Below are the code and all the weights of a small trained network. Each question names an input and a class and asks about switching units off, where a switched-off unit gives its printed mean instead of its output.

import numpy as np


def w(rows, s, z=0):
    codes = np.array(rows[::2]) - 128.0
    scale = np.full(codes.shape[1], s)
    scale[-1] = z or s
    return codes * scale


def f(y):
    return y / 2 * (1 + np.tanh(0.7978845608 * (y + 0.044715 * y**3)))


def log_softmax(a):
    a = a - a.max(-1, keepdims=True)
    return a - np.log(np.exp(a).sum(-1, keepdims=True))


def net(x, mask):
    res = np.array(x, float).reshape(1, 7) / 4 @ E
    y = f(res @ A[0][:, :-1].T + A[0][:, -1])
    res = res + np.where(mask, y, B[0][:, -1]) @ B[0][:, :-1]
    return log_softmax(res[-1] @ U[:, :-1].T + U[:, -1])


A, B = {}, {}
E = w([
[160,185,174,177,209,66,56,149,58,112,110,72],'x0',
[92,145,121,132,2,50,42,190,198,106,148,101],'x1',
[170,88,204,129,152,185,73,200,192,150,81,175],'x2',
[179,67,57,127,182,107,124,115,206,63,101,66],'x3',
[83,149,105,213,224,85,170,172,214,187,208,175],'x4',
[181,115,123,203,88,173,159,184,83,16,193,156],'x5',
[61,64,205,133,129,135,217,194,118,129,124,13],'x6',
],0.0061)
A[0] = w([
[98,185,47,117,93,56,199,39,66,95,170,81,79],'n0',
[180,199,24,126,129,129,59,54,131,112,139,220,51],'n1',
[207,178,52,118,151,127,65,63,120,116,141,242,51],'n2',
[92,137,87,209,191,80,160,137,184,170,197,169,53],'n3',
[96,150,106,140,3,24,11,201,191,97,151,81,17],'n4',
[174,106,140,116,219,199,183,93,83,152,98,152,43],'n5',
[81,80,96,48,65,193,216,104,195,152,138,181,73],'n6',
[178,193,173,188,199,62,91,153,58,124,91,77,71],'n7',
[158,131,127,113,229,189,190,57,81,173,90,135,53],'n8',
[37,210,233,144,79,157,133,140,51,190,144,209,58],'n9',
[72,169,35,130,118,73,186,52,51,106,165,80,81],'n10',
[93,54,95,73,63,200,219,115,198,134,148,175,68],'n11',
[94,118,88,208,188,80,159,171,190,156,192,161,57],'n12',
[55,204,254,144,76,142,134,153,37,228,181,188,73],'n13',
[66,117,133,65,161,73,90,74,168,242,56,102,64],'n14',
[63,65,166,151,136,143,193,180,117,130,145,23,64],'n15',
[80,147,130,32,161,94,97,80,162,231,42,123,50],'n16',
[181,85,206,121,153,184,76,188,185,155,83,173,58],'n17',
[156,121,170,107,145,178,93,173,162,131,100,137,4],'n18',
[67,69,207,135,127,148,214,199,102,122,121,18,59],'n19',
[167,66,69,115,204,143,151,84,171,70,93,95,80],'n20',
[187,48,65,135,184,102,125,112,213,69,107,52,84],'n21',
[93,186,47,119,102,75,189,39,78,112,184,75,71],'n22',
[167,188,196,171,221,71,78,175,46,115,109,59,77],'n23',
[157,190,183,173,181,46,47,159,81,106,120,59,86],'n24',
[83,162,123,113,4,6,16,185,223,138,131,85,56],'n25',
[82,143,123,191,182,94,157,142,196,149,186,170,37],'n26',
[106,167,102,201,179,100,175,170,193,167,178,159,34],'n27',
[37,150,154,43,146,65,77,96,191,243,64,104,65],'n28',
[171,126,123,124,200,193,171,84,85,149,118,146,17],'n29',
[98,75,72,85,56,187,214,127,183,163,131,181,64],'n30',
[184,104,134,50,50,176,104,80,42,70,28,94,40],'n31',
[76,82,174,119,145,139,177,176,137,125,129,33,47],'n32',
[175,91,208,132,151,206,75,207,194,153,71,189,112],'n33',
[184,122,133,116,250,179,190,62,53,144,100,139,32],'n34',
[179,126,121,225,91,184,160,196,85,26,194,176,48],'n35',
[160,164,178,193,202,59,73,153,48,121,84,65,64],'n36',
[179,68,54,132,163,78,111,132,219,62,84,47,75],'n37',
[62,81,182,121,147,137,214,187,121,115,134,34,49],'n38',
[183,100,209,128,150,197,78,193,188,139,55,174,40],'n39',
[185,99,129,40,27,156,83,74,59,60,34,71,38],'n40',
[204,180,49,128,133,142,37,95,141,126,144,241,62],'n41',
[194,88,214,121,139,198,77,200,197,144,60,192,110],'n42',
[137,95,127,130,195,177,161,84,75,139,115,154,2],'n43',
[187,66,62,140,195,100,115,118,225,69,85,43,95],'n44',
[165,105,125,214,61,152,128,219,100,23,198,170,54],'n45',
[190,101,130,200,94,182,148,183,85,42,208,159,38],'n46',
],0.0057,0.0049)
B[0] = w([
[85,53,91,164,157,50,123,189,90,140,164,70,219],'n0',
[155,115,207,153,60,57,115,113,187,212,44,120,206],'n1',
[155,122,199,150,62,70,129,114,186,202,42,130,210],'n2',
[127,163,202,41,189,174,57,190,159,168,184,80,206],'n3',
[55,90,203,176,148,191,252,163,113,84,128,248,223],'n4',
[72,104,172,154,122,143,201,153,122,110,150,182,191],'n5',
[91,158,64,151,82,152,50,67,188,94,170,157,211],'n6',
[91,131,78,129,74,163,83,77,197,118,171,163,189],'n7',
[91,98,183,167,132,169,232,143,121,79,144,195,203],'n8',
[197,189,36,64,71,143,140,186,38,168,98,167,198],'n9',
[81,41,92,175,146,51,120,176,88,144,160,77,212],'n10',
[71,156,73,141,81,153,52,59,203,112,160,170,213],'n11',
[143,168,193,40,198,181,76,189,131,166,179,94,206],'n12',
[194,182,39,77,73,142,127,184,43,165,85,177,215],'n13',
[219,157,112,157,164,160,180,47,117,59,138,37,191],'n14',
[163,119,193,146,82,73,111,108,173,195,54,133,187],'n15',
[201,146,112,161,168,136,183,69,117,64,148,37,187],'n16',
[87,83,96,164,136,74,129,151,94,139,166,76,191],'n17',
[124,111,113,147,102,105,156,134,142,161,209,93,125],'n18',
[168,125,191,157,64,67,104,93,189,199,43,144,205],'n19',
[137,156,107,121,84,148,158,165,70,141,117,179,189],'n20',
[179,180,70,86,69,153,132,172,47,163,103,173,202],'n21',
[92,47,90,177,162,52,119,175,87,135,161,79,206],'n22',
[85,137,66,128,68,162,58,56,215,110,178,160,206],'n23',
[78,124,76,140,75,168,86,66,201,111,167,163,195],'n24',
[71,78,193,170,144,188,253,145,110,80,134,223,242],'n25',
[131,149,182,60,171,160,96,173,142,162,177,89,182],'n26',
[134,163,191,45,186,167,82,190,143,168,195,84,189],'n27',
[234,157,119,152,170,157,194,59,123,56,125,42,203],'n28',
[104,119,166,137,112,147,178,148,134,125,141,168,162],'n29',
[85,154,74,142,90,163,56,63,196,100,163,155,199],'n30',
[132,188,214,38,224,179,64,212,180,195,221,79,239],'n31',
[164,149,169,130,87,88,126,106,157,187,81,136,163],'n32',
[87,55,69,160,145,45,125,170,81,129,170,77,233],'n33',
[71,95,171,169,120,180,215,150,143,86,152,216,213],'n34',
[213,161,105,149,173,152,182,44,126,68,122,31,218],'n35',
[91,145,78,130,76,166,75,68,203,111,178,150,191],'n36',
[163,178,73,96,71,139,151,169,55,166,106,193,196],'n37',
[167,135,217,155,66,59,117,98,179,200,51,135,184],'n38',
[91,63,95,176,133,66,139,156,114,150,186,72,192],'n39',
[113,173,215,34,234,179,63,209,169,195,215,87,254],'n40',
[162,113,214,162,53,56,123,83,176,209,42,113,214],'n41',
[66,51,74,179,147,38,117,167,74,136,168,70,235],'n42',
[116,112,160,140,103,154,183,148,136,147,160,165,145],'n43',
[173,187,58,83,71,148,136,172,49,166,109,175,214],'n44',
[192,146,124,139,180,164,198,56,113,77,119,64,215],'n45',
[203,153,113,154,172,149,185,55,139,78,133,52,197],'n46',
],0.007,0.0052)
U = w([
[127,157,209,47,200,169,63,186,152,156,178,91,113],'0',
[162,123,209,161,79,46,113,95,174,179,34,133,120],'1',
[67,103,183,168,139,178,230,148,112,78,135,219,125],'2',
[227,151,97,154,172,149,176,48,117,55,127,37,113],'3',
[66,142,47,141,87,160,36,62,191,99,166,165,131],'4',
[72,62,64,171,152,18,110,179,71,134,160,71,134],'5',
[189,179,39,79,81,142,128,183,29,159,91,186,135],'6',
[83,120,115,106,188,103,57,120,71,28,6,155,255],'7',
],0.011,0.0088)

Each question gives the input, the list of numbers given to net, and the class t.
The units are the neurons (one row each of A and B). Each row of codes is followed by its name. A weight is (code - 128) times the scale printed after its matrix; where a second scale follows, it is the last column's (A, B and U).
mask holds one flag per neuron, in row order. A switched-off neuron (its flag False) gives its mean, the last column of its row in B, instead of its output. The means were averaged over made-up inputs and are rounded, as every weight is.
A unit's drop is (log p(t) with every unit on - log p(t) with that unit switched off) / (log p(t) with every unit on - log p(t) with every unit switched off).
The circuit of an input: a set's keep is (log p(t) with only the set's units on - log p(t) with every unit switched off) / (log p(t) with every unit on - log p(t) with every unit switched off). Starting from the 12 units with the biggest drops (on a tie, the unit counted first), units are removed one at a time, each time the one whose removal leaves the highest keep (on an exact tie, the one counted first), for as long as the keep stays at least 0.8.
units of the circuit, in order: the units of the circuit, biggest drop first
unit that matters most: the unit with the biggest drop
top k neurons: the k neurons with the biggest drops, biggest first
drop of u: that unit's drop, to one decimal
input [-5,-2,1,-8,-3,-5,-2], class 6: top 2 neurons => [n9; n13]
input [1,-1,-2,-2,8,7,-5], class 0: unit that matters most => n3
input [-2,7,-3,3,6,1,5], class 2: top 2 neurons => [n25; n4]
input [-2,4,-3,0,7,-7,-3], class 0: top 4 neurons => [n3; n12; n27; n26]
input [5,3,-4,-2,-4,5,2], class 3: top 3 neurons => [n45; n35; n11]
input [0,2,-5,-5,-5,-4,-2], class 0: top 3 neurons => [n40; n31; n42]
input [-2,0,-7,-3,8,1,1], class 0: top 2 neurons => [n3; n12]
input [-2,2,8,-8,-2,-4,-4], class 5: top 4 neurons => [n42; n33; n39; n17]
input [4,8,-7,1,-7,8,-2], class 2: top 2 neurons => [n4; n25]
input [-1,8,6,-2,-7,-4,1], class 2: top 2 neurons => [n25; n4]
input [-8,-4,0,-7,2,1,-5], class 4: top 2 neurons => [n6; n30]
input [2,2,6,-1,-2,-5,-6], class 1: top 2 neurons => [n41; n2]
input [6,-8,3,-2,-7,-1,-5], class 2: top 3 neurons => [n34; n8; n5]
input [4,6,-6,-8,4,5,6], class 6: units of the circuit, in order => [n13]
input [2,2,5,4,-5,-6,-1], class 3: units of the circuit, in order => [n28; n14]
input [-7,-6,-2,8,2,7,3], class 6: units of the circuit, in order => [n21; n44]
input [5,-3,-1,7,-5,6,-4], class 6: top 4 neurons => [n44; n21; n37; n20]
input [7,4,7,-6,-5,-5,8], class 1: top 2 neurons => [n19; n38]
input [2,0,6,-1,-6,4,-7], class 1: top 3 neurons => [n41; n2; n1]
input [-7,-7,-3,0,-8,5,-4], class 0: units of the circuit, in order => [n31]
input [2,7,6,-8,5,0,-4], class 6: drop of n5 => 0.1
input [4,6,6,7,1,-4,7], class 1: drop of n32 => 0.2
input [0,6,6,0,1,-8,5], class 3: drop of n28 => 0.4
input [-6,7,5,6,4,8,2], class 3: drop of n46 => 0.5
